Here is a tiny trained network, its code and every weight. The questions are about switching its units off for an input and a class, where a switched-off unit gives its printed mean instead of its output.

import numpy as np


def w(rows, s, z=0):
    codes = np.array(rows[::2]) - 128.0
    scale = np.full(codes.shape[1], s)
    scale[-1] = z or s
    return codes * scale


def norm(h):
    return h / np.sqrt((h * h).mean(-1, keepdims=True) + 1e-5)


def f(y):
    return y / 2 * (1 + np.tanh(0.7978845608 * (y + 0.044715 * y**3)))


def log_softmax(a):
    a = a - a.max(-1, keepdims=True)
    return a - np.log(np.exp(a).sum(-1, keepdims=True))


def net(x, mask):
    res = np.array(x, float).reshape(1, 6) / 4 @ E
    u = 0
    for l in range(4):
        y = f(norm(res) @ A[l][:, :-1].T + A[l][:, -1])
        res = res + np.where(mask[u : u + 4], y, B[l][:, -1]) @ B[l][:, :-1]
        u += 4
    return log_softmax(norm(res)[-1] @ U[:, :-1].T + U[:, -1])


A, B = {}, {}
E = w([
[78,144,3,133,110],'x0',
[20,53,122,201,218],'x1',
[135,148,78,178,27],'x2',
[239,206,113,85,178],'x3',
[162,73,17,29,143],'x4',
[242,96,199,206,152],'x5',
],0.005)
A[0] = w([
[33,135,161,176,217,188],'L0N0',
[118,37,57,76,152,2],'L0N1',
[135,255,59,49,146,164],'L0N2',
[187,101,100,148,86,115],'L0N3',
],0.0085,0.0016)
B[0] = w([
[113,125,99,110,134,254],'L0N0',
[129,84,122,115,29,188],'L0N1',
[188,200,107,147,135,237],'L0N2',
[200,66,171,254,88,158],'L0N3',
],0.0081,0.0042)
A[1] = w([
[71,210,42,148,81,111],'L1N0',
[113,114,129,150,118,7],'L1N1',
[58,106,92,74,254,145],'L1N2',
[114,155,130,129,52,153],'L1N3',
],0.0086,0.0019)
B[1] = w([
[99,22,74,48,191,252],'L1N0',
[74,26,136,180,151,109],'L1N1',
[136,112,174,196,55,253],'L1N2',
[2,180,159,44,183,178],'L1N3',
],0.0059,0.0033)
A[2] = w([
[129,236,112,103,28,150],'L2N0',
[183,171,255,61,160,251],'L2N1',
[98,95,78,233,215,84],'L2N2',
[130,137,71,148,38,152],'L2N3',
],0.0077,0.0022)
B[2] = w([
[31,174,128,139,53,180],'L2N0',
[188,94,63,193,110,254],'L2N1',
[62,235,225,68,146,173],'L2N2',
[83,113,172,53,254,168],'L2N3',
],0.0097,0.005)
A[3] = w([
[174,57,98,200,43,4],'L3N0',
[153,126,214,157,64,94],'L3N1',
[58,121,126,174,70,145],'L3N2',
[2,86,186,188,161,91],'L3N3',
],0.007,0.0026)
B[3] = w([
[141,61,171,148,60,183],'L3N0',
[86,2,212,141,48,173],'L3N1',
[159,219,170,5,177,183],'L3N2',
[245,203,246,77,81,253],'L3N3',
],0.0058,0.0039)
U = w([
[75,161,250,103,145,47],'0',
[166,209,78,118,120,4],'1',
[60,124,75,44,140,192],'2',
[183,64,135,191,135,243],'3',
],0.014,0.0023)

Each question gives the input, the list of numbers given to net, and the class t.
The units are the neurons (one row each of A and B). Each row of codes is followed by its name. A weight is (code - 128) times the scale printed after its matrix; where a second scale follows, it is the last column's (A, B and U).
mask holds one flag per neuron, layer by layer. A switched-off neuron (its flag False) gives its mean, the last column of its row in B, instead of its output. The means were averaged over made-up inputs and are rounded, as every weight is.
A unit's drop is (log p(t) with every unit on - log p(t) with that unit switched off) / (log p(t) with every unit on - log p(t) with every unit switched off).
The circuit of an input: a set's keep is (log p(t) with only the set's units on - log p(t) with every unit switched off) / (log p(t) with every unit on - log p(t) with every unit switched off). Starting from the 12 units with the biggest drops (on a tie, the unit counted first), units are removed one at a time, each time the one whose removal leaves the highest keep (on an exact tie, the one counted first), for as long as the keep stays at least 0.8.
units of the circuit, in order: the units of the circuit, biggest drop first
k most important neurons: the k neurons with the biggest drops, biggest first
k most important neurons of layer l: the k neurons of layer l with the biggest drops, biggest first
drop when u is switched off: that unit's drop, to one decimal
input [7,7,8,5,-6,4], class 0: units of the circuit, in order => (L2N2)
input [-5,-4,3,3,4,1], class 3: units of the circuit, in order => (L0N3, L2N2)
input [4,7,-1,3,-3,-6], class 0: 4 most important neurons => (L1N2, L2N2, L3N3, L2N1)
input [1,-6,4,3,-7,-8], class 2: 3 most important neurons => (L1N0, L2N0, L3N3)
input [-3,4,-5,8,-3,-6], class 3: 2 most important neurons => (L2N1, L1N2)
input [1,3,4,8,-6,-7], class 2: 2 most important neurons => (L1N0, L3N3)
input [6,0,4,6,-8,-1], class 2: 2 most important neurons of layer 2 => (L2N1, L2N0)
input [4,7,-3,8,-2,-1], class 0: 3 most important neurons => (L2N2, L1N2, L2N1)
input [-3,3,-1,8,-2,-4], class 1: 2 most important neurons of layer 0 => (L0N2, L0N3)
input [3,8,-6,3,7,7], class 0: 2 most important neurons => (L2N2, L2N1)
input [-8,1,3,1,-8,-1], class 3: 2 most important neurons of layer 2 => (L2N1, L2N2)
input [-6,1,-4,4,7,-8], class 1: 2 most important neurons of layer 0 => (L0N2, L0N0)
input [8,2,-7,-2,1,3], class 0: 3 most important neurons of layer 2 => (L2N1, L2N3, L2N2)
input [2,-3,8,-2,6,0], class 2: units of the circuit, in order => (L2N3)
input [3,6,-3,4,1,8], class 0: drop when L3N0 is switched off => 0.0
input [-8,-6,0,-7,-1,2], class 3: drop when L2N1 is switched off => 0.3
input [-1,4,-3,-1,-1,5], class 0: drop when L2N2 is switched off => 0.7
input [-2,-8,-4,-4,-5,5], class 3: drop when L2N1 is switched off => 0.2
